[[136 135 140 140 146 144 115 135 115 131 137 120]
 [105  98 106 118 107 112 111 128 135 154 113 130]
 [124 129 119 112 124 129 141 141 137 122 119 129]
 [121 125 138 119 131 137 130 141 128 132 145 142]
 [117 124 129 138 113 122 151 123 144 130 141 123]
 [134 124 123 111 127 127 122 123 130 127 119 141]
 [146 131 135 153 138 136 113 133 123 136 129 111]
 [109 131 136 113 125 135 154 146 135 123 149 140]]
:
[[109 146 134 117 121 124 105 136]
 [131 131 124 124 125 129  98 135]
 [136 135 123 129 138 119 106 140]
 [113 153 111 138 119 112 118 140]
 [125 138 127 113 131 124 107 146]
 [135 136 127 122 137 129 112 144]
 [154 113 122 151 130 141 111 115]
 [146 133 123 123 141 141 128 135]
 [135 123 130 144 128 137 135 115]
 [123 136 127 130 132 122 154 131]
 [149 129 119 141 145 119 113 137]
 [140 111 141 123 142 129 130 120]]

[[107 133 135 157 138 131 107 158 127 129 130 107 119]
 [146 125 113 117 113 134 143 116 135 138 139 143 134]
 [145 128 124 112 122 134 148 112 128 136 136 148 140]]
:
[[145 146 107]
 [128 125 133]
 [124 113 135]
 [112 117 157]
 [122 113 138]
 [134 134 131]
 [148 143 107]
 [112 116 158]
 [128 135 127]
 [136 138 129]
 [136 139 130]
 [148 143 107]
 [140 134 119]]

[[120 132 120]
 [130 129 150]
 [151 113 128]
 [119 133 120]
 [126 133 146]
 [127 128 118]
 [146 111 114]
 [129 127 120]
 [126 129 118]
 [132 128 150]]
:
[[132 126 129 146 127 126 119 151 130 120]
 [128 129 127 111 128 133 133 113 129 132]
 [150 118 120 114 118 146 120 128 150 120]]

[[152 106]
 [152 112]
 [150 101]
 [143 110]
 [157 107]
 [146 121]
 [158 104]]
:
[[158 146 157 143 150 152 152]
 [104 121 107 110 101 112 106]]

[[140 130 139 150 127 130 108 149 150 127 132 108 128 128]
 [146 156 148 132 103 157 118 127 128 103 118 128 128 129]
 [128 128 128 128 128 128 128 128 128 128 128 128 128 128]
 [141 130 140 132 127 131 119 128 128 127 131 128 107 145]]
:
[[141 128 146 140]
 [130 128 156 130]
 [140 128 148 139]
 [132 128 132 150]
 [127 128 103 127]
 [131 128 157 130]
 [119 128 118 108]
 [128 128 127 149]
 [128 128 128 150]
 [127 128 103 127]
 [131 128 118 132]
 [128 128 128 108]
 [107 128 128 128]
 [145 128 129 128]]

[[127 131 150 130 130 129 118 126 130 143 113 113 126 123 151]
 [110 111 133 121 134 122 117 110 135 120 118 120 110 121 134]
 [121 126 131 144 147 145 131 120 150 135 123 123 120 119 132]]
:
[[121 110 127]
 [126 111 131]
 [131 133 150]
 [144 121 130]
 [147 134 130]
 [145 122 129]
 [131 117 118]
 [120 110 126]
 [150 135 130]
 [135 120 143]
 [123 118 113]
 [123 120 113]
 [120 110 126]
 [119 121 123]
 [132 134 151]]

[[141 120 134 146 134 134 102 117 127 133 112 126 131 123 126]
 [146 120 130 150 128 134 107 117 119 131 127 122 132 123 128]
 [141 119 130 146 134 134 119 117 109 131 112 126 138 121 126]
 [141 125 127 146 112 134 119 130 119 128 144 115 132 123 135]
 [124 120 126 127 134 134 144 117 111 127 110 126 140 123 126]]
:
[[124 141 141 146 141]
 [120 125 119 120 120]
 [126 127 130 130 134]
 [127 146 146 150 146]
 [134 112 134 128 134]
 [134 134 134 134 134]
 [144 119 119 107 102]
 [117 130 117 117 117]
 [111 119 109 119 127]
 [127 128 131 131 133]
 [110 144 112 127 112]
 [126 115 126 122 126]
 [140 132 138 132 131]
 [123 123 121 123 123]
 [126 135 126 128 126]]
